Each row has a name. After each piece below comes the name of the row it's from, unless a question asks for something else. Each question is about the rows just above it.

q740: [ 13   5 -16  53 -11  -6  -9  20   4 -29  19 -12  28  21 -18  18  26  -4
   4]
q680: [ -8  10  -9  30   0  -7  15   8  -5   6  16 -34   6  41  -3   5  -3 -28
 -19]
q254: [ 27 -11 -14  44 -39  -6  15   8   0 -12  12 -20  36  29   0   6  27 -16
  -3]
q425: [ 15   5  16  41  -7  -8  10   8   0  -9 -34  -3  -5  -3   6 -28   5 -19
  30]
q469: [ 53  13  18 -29   5 -18  -7  19   4  -9  20   4  21 -12  -4 -11  28 -16
  26]
q571: [ 46  -4  -3  17 -11  45   5   6  -9  18 -38  49  17  -6 -12   0  -7 -25
  16]
q538: [ -6  16  17  45  -9 -38  16  -6   6 -12  49  -4  18   0   5  -3 -25 -11
  46]
q662: [ 16  -6 -11  46 -38  -9  18   0  -4  -3  17 -25  45  17 -12   5  49  -6
   6]
q837: [ 45  -6  17 -11  -9  17  -7 -38  49 -25  17  16   6  -3  -4 -12  46   5
   0]
Put [ -4  46 -38   0  -9 -11  49  -6  16  -6   5  17  17 -12 -25  -3  45  18
   6] back in order: which row is it? -> q662
Which row holds these entries in another order? [ 18  26  -4   4  13   5 -16  53 -11  -6  -9  20   4 -29  19 -12  28  21
 -18] -> q740
Put [-38 -25 -12 -11  -9  -6  -6  -4  -3   0   5   6  16  17  17  18  45  46
  49] back in order: which row is it? -> q662
Which row holds these entries in another order? [-38 -25 -12 -11  -9  -7  -6  -4  -3   0   5   6  16  17  17  18  45  46
  49] -> q571
[-34 -28 -19  -9  -8  -7  -5  -3  -3   0   5   5   6   8  10  15  16  30
  41] is which row reordered? -> q425
[ -6  45 -38  -3  46   0  17  49  16  -9  -4  -6 -12 -11   6   5  16 -25
  18] is which row reordered? -> q538
[-19 -28  -3   5  -3  41   6 -34  16   6  -5   8  15  -7   0  30  -9  10
  -8] is which row reordered? -> q680

q425: [ 34  32  14  56  29  16 -33  11 -14  57   7  16  -5   6  27 -27 -53]
q469: [-12 -30 -15  26  -1  36  -8 -38 -24  -3  41  32 -28 -22  20 -15   6]
q321: [-38  36  -8  -1 -24 -15  -3  26  33 -12 -28  20 -30 -22 -15  41   6]
[-53 -27  27   6  -5  16   7  57 -14  11 -33  16  29  56  14  32  34] is which row reordered? -> q425
Put [-15  -8 -12  -1  41  26 -28 -15 -24 -38 -30  20  -3   6 -22  33  36] back in order: which row is it? -> q321

q469: [-30   1 -18   4  30 -27 -28  -6  60]
q321: [-29  30  -6  60 -28 -27 -18   1   4]
q565: [-30  -6  29 -27 -28   3   4  60 -18]
q837: [ 60  -6 -30 -27   4 -18 -28  30   2]
Put [-27 -18   1   4 -29  30  -6  60 -28] back in order: which row is it? -> q321
[-29 -28 -27 -18  -6   1   4  30  60] is which row reordered? -> q321
[  1   4 -29  30  -6  60 -28 -27 -18] is which row reordered? -> q321
[ -6 -30 -27   4 -18 -28  30   2  60] is which row reordered? -> q837
Which row holds these entries in another order? [  1 -29  -6  30 -27 -28  60 -18   4] -> q321
Put [-30 -28 -27 -18  -6   1   4  30  60] back in order: which row is it? -> q469

q565: [-33 -53  13 -48  51  34 -37 -16   9  32]
q469: [-49 -52  10 -41  53  41 -40  -1 -39  34]
q321: [ 21  49  21  43 -39  33  43  -6  15  34]
q740: [-40 -53 -57  41 -27 -31  39 -31  12 -59]
q837: [ 39 -33  30  -6  -5 -22  -3  11  -8 -35]
q425: [ 33 -30  -4  49 -56  53  48 -49  42  55]
q571: [ 50 -28 -25   1  41  53  42  42 -35  46]
q680: [ 53  42 -35  50   1 -29  42  41 -25  47]
q936: [ 39  46  40  41 -24  42  47 -17  11  51]
q662: [ 19 -37  27 -49  44  23 -42 -27  34   1]
q538: [ 50  46  53  42 -35  41  42 -29   1 -25]
q254: [ 33 -30  -4  49 -56  53  48   5  35 -36]
Put [-35 -33 -22  -8  -6  -5  -3  11  30  39] back in order: which row is it? -> q837
Which row holds these entries in another order? [-25   1 -29  42  41 -35  42  53  46  50] -> q538
Put [ 30  11  39  -8 -33  -5  -6 -22 -35  -3] back in order: which row is it? -> q837

q254: [ 34  40  -9  35  -8 -40 -16]
q321: [ 34  40  -5  35  -8  40 -17]
q662: [-40  -5  35  34  40  -8 -17]
q425: [-40  34  -9  35  -8  39 -16]
q740: [ 34  40  -5  35  -8 -40 -16]
q837: [-16  -8  -9  34 -40  39  35]
Put [ 34  -5  35  40  -8  40 -17] back in order: which row is it? -> q321
[ 40  -5  35  -8 -40 -16  34] is which row reordered? -> q740
Which row holds these entries in another order? [-40 -16  34  40  -9  35  -8] -> q254
[ -8 -16  35  34  -5 -40  40] is which row reordered? -> q740
Put [-17  -8  40  34  35  -5 -40] back in order: which row is it? -> q662
Which row holds these entries in another order? [ 35  -9  -8  34 -40  40 -16] -> q254

q936: [ 17  14 -12 -23 -14  14 -28   9  20  20  22  26  11  20 -12 -28   0  14
  21  13  14 -29  -9  18 -10 -30  22  20 -24 -24  15  16  16   9]
q571: [-24  18  20  14   9  14  11  20 -28  13  17  15 -30 -12   9 -14  20 -29
  14   0 -28  26  22  21  20 -10 -23  14  -9  23  16 -24 -12  16]
q425: [ 25  22 -11 -22 -13  16 -31  13  14  15  17  15  18  27 -14 -34   4  22
  26  13  22 -35  -7  23 -18 -33  30  13 -28 -24  17  24  24  16]
q565: [-14  10   0  20  17 -23  16  21 -30  14  20  11   9  15  14 -24 -24  14
 -10 -12  20 -28  16  22  18  14  20  -9 -28  13 -29  26 -12  23]
q469: [-20 -25  -7 -14 -16  42 -15  29 -16  17   5   6  36 -27 -10 -15 -13 -24
 -25  30 -25 -17  -6 -20   3 -16 -26  46 -14 -14  13 -21 -20 -14]
q662: [ 22  31  -6 -11  -5  35 -20  24 -12  16  30   5  34  23  -6 -19   7  30
  19  26  33 -23  -3  23  -2 -22  26  35 -16 -13  26  24  25  15]
q680: [ 22  19  11  23  23 -41  27 -28  -8 -30  -5 -23 -34  21  17  23  17  21
  19 -34  20  27  10  25   5  29  24 -46  22  22  -7  26  25  17]
q538: [ -5  -8  -5 -12 -10 -21 -11 -17  18  -7 -14   4 -20  -5  -8 -11  -7  -8
   1 -18  -8 -10  -4  -8 -13 -12  -3 -21 -10 -11 -15  -8  -9  -4]
[  9  16  16  15 -24 -24  20  22 -30 -10  18  -9 -29  14  13  21  14   0
 -28 -12  20  11  26  22  20  20   9 -28  14 -14 -23 -12  14  17] is which row reordered? -> q936
Put [  1 -18  -8 -10  -4  -8 -13 -12  -3 -21 -10 -11 -15  -8  -9  -4  -5  -8
  -5 -12 -10 -21 -11 -17  18  -7 -14   4 -20  -5  -8 -11  -7  -8] back in order: which row is it? -> q538
Which row holds these entries in another order? [-35 -34 -33 -31 -28 -24 -22 -18 -14 -13 -11  -7   4  13  13  13  14  15
  15  16  16  17  17  18  22  22  22  23  24  24  25  26  27  30] -> q425
Put [-30 -29 -28 -28 -24 -24 -23 -14 -12 -12 -10  -9   0   9   9  11  13  14
  14  14  14  15  16  16  17  18  20  20  20  20  21  22  22  26] back in order: which row is it? -> q936
[-24 -12  16 -24  18  20  14   9  14  11  20 -28  13  17  15 -30 -12   9
 -14  20 -29  14   0 -28  26  22  21  20 -10 -23  14  -9  23  16] is which row reordered? -> q571
Put [ 15  25  24  26 -13 -16  35  26 -22  -2  23  -3 -23  33  26  19  30   7
 -19  -6  23  34   5  30  16 -12  24 -20  35  -5 -11  -6  31  22] back in order: which row is it? -> q662

q837: [ 34 -20  19  36 -10   9 -37  -5 -30 -10  -8 -36   1   0  12  49  22  -5]
q565: [ 41 -35   3   1  20 -15   6 -22 -30  12 -25  -5   8  -1 -29 -19  50   6]
q254: [  5   6   3  19  33  30  36 -16  16  31  46  -1  -6   6  42  24 -26   8]
q571: [-16 -32 -24  18 -27  33 -10  14  52  -9 -38 -12 -24  18   9  21   6  10]
q740: [-19 -19 -48  -3  28 -36  29  11  32  -4  17  -6  14   4  27 -27 -34  35]
q936: [ 33   6   3  19   6  16  46  36 -16 -26  25  42  -6  31   5  30   8  -1]
q662: [-17  -9  23  -1  27  42  33  -9  32  18  21 -11  -7  -3  24  37 -10 -10]
q425: [ 12  -5 -20  19   9  34  -9  49  22 -10   1   0 -36 -30 -37  36  -5 -10]
q680: [-32 -34 -15   0 -19  41   0   5  45  -3 -27 -17 -29  11   5  23   8   1]
q321: [  1   6 -29  -5  50  12 -16 -19  41 -35   6   8 -25 -22   3  20 -30  -1]
Which row holds these entries in another order? [  6  50 -19 -29  -1   8  -5 -25  12 -30 -22   6 -15  20   1   3 -35  41] -> q565
[-35 -30 -29 -25 -22 -19 -15  -5  -1   1   3   6   6   8  12  20  41  50] is which row reordered? -> q565
[-19 -16   1  -5 -30  41 -22  12   6  -1  20   8  50 -25 -29 -35   6   3] is which row reordered? -> q321
Which row holds these entries in another order? [  8 -26  24  42   6  -6  -1  46  31  16 -16  36  30  33  19   3   6   5] -> q254
Which row holds these entries in another order? [ -5  22  49  12   0   1 -36  -8 -10 -30  -5 -37   9 -10  36  19 -20  34] -> q837

q538: [-38 -20  14  17 -50 -50   6 -51 -44 -16 -17 -16 -50 -15 -42  35   5 -46]
q680: [-28  -5 -30  18  -4 -24  -1  18  12 -29  10  31  26  -8   7 -24 -29 -22]
q565: [ -5  20 -16   1   6  -1   4   4 -22 -23   4  -6 -10   6  -6   2 -21 -21]
q936: [ -1 -16   0  -6   2   6   4  -6   4  20 -21 -21 -10 -23 -22  -6   6   4]
q837: [ -1 -10 -21   2 -21 -22   4  -6   4 -23   0   6  -5   6  -6 -16   4  20]
q321: [-18 -11 -20   4  -5 -20 -15  -4  -4 -23   5   5 -27  -2 -27  -8 -40 -15]
q425: [-16 -46 -20   6 -50 -50 -50 -42  35   5 -44  17 -16 -50 -38 -17 -15  14]
q254: [-1  8 -6  3  2  4  4  0 -8 -6  0 -5  1  3  4  8  2 -3]
[ 20   4 -16  -6   6  -5   6   0 -23   4  -6   4 -22 -21   2 -21 -10  -1] is which row reordered? -> q837
Which row holds these entries in another order? [ -6 -10   6  -6   2 -21 -21  -5  20 -16   1   6  -1   4   4 -22 -23   4] -> q565
[-23 -22 -21 -21 -16 -10  -6  -6  -5  -1   0   2   4   4   4   6   6  20] is which row reordered? -> q837
Put [-50 -50 -50 -50 -46 -44 -42 -38 -20 -17 -16 -16 -15   5   6  14  17  35] back in order: which row is it? -> q425

q740: [  2 -33 -16 -25 -34 -12 -10  -3 -34  -9 -17 -13  -2 -16 -11   1  -9 -11
 -28 -11 -15  -3 -20 -10 -14   1 -16  -9  -2 -44 -31 -34]
q321: [ -9  -3 -10  -2 -19 -31 -12 -25 -16 -15 -34 -10   2 -16 -28 -13 -34   1
 -11 -44 -33  -2 -16 -11 -34   1 -14  -3  -9  -9 -11 -17]
q538: [-33   2 -17   1 -16 -13 -29 -34  -9  -2 -16 -34 -11 -16 -11  -9 -20  -3
  -3 -34 -11 -44 -12   2 -25 -10 -31  -2 -14  -9 -10 -15]
[ -9  -2 -44 -31 -34   2 -33 -16 -25 -34 -12 -10  -3 -34  -9 -17 -13  -2
 -16 -11   1  -9 -11 -28 -11 -15  -3 -20 -10 -14   1 -16] is which row reordered? -> q740
Put [-44 -34 -34 -34 -33 -31 -28 -25 -19 -17 -16 -16 -16 -15 -14 -13 -12 -11
 -11 -11 -10 -10  -9  -9  -9  -3  -3  -2  -2   1   1   2] back in order: which row is it? -> q321
[-17  -9  -3 -10  -2 -19 -31 -12 -25 -16 -15 -34 -10   2 -16 -28 -13 -34
   1 -11 -44 -33  -2 -16 -11 -34   1 -14  -3  -9  -9 -11] is which row reordered? -> q321
Which row holds these entries in another order? [-15  -9 -44 -10  -9  -3 -16 -16 -28 -16 -34 -11   1  -2 -25   1 -10 -13
  -3 -31 -11 -34  -2 -12   2 -17 -14 -34 -11 -20  -9 -33] -> q740

q321: [-15 -18 -19  -4  43]
q538: [ -7  20 -26 -51  31]
q680: [-17   3   1 -28   8]
q565: [-15  43   5  -4 -18]
q571: [ -7  20 -26 -15   7]
q469: [-15 -18   4  -4  43]
[  7  20 -26  -7 -15] is which row reordered? -> q571
Put [ 43 -15 -18   4  -4] back in order: which row is it? -> q469

q571: [-41 -22  -1  44 -38  33  47  52]
q538: [-41  44  47 -38  -2 -22  52  33]
q425: [-45 -55 -47  12  14  25 -55  -3]
q837: [ 32 -38  -1  52  44  47 -41 -22]
q740: [ 25  12 -55  14 -45 -47 -55  -2]
q662: [-26 -41 -32 -53  57 -35  -4 -43]
Which row holds these entries in another order? [ -3 -55  25  14  12 -47 -55 -45] -> q425
[ 52  33 -41  44  47 -38  -2 -22] is which row reordered? -> q538
[ 47  44 -38 -22  -1 -41  52  33] is which row reordered? -> q571
[ 52 -41 -22  -1  44 -38  33  47] is which row reordered? -> q571

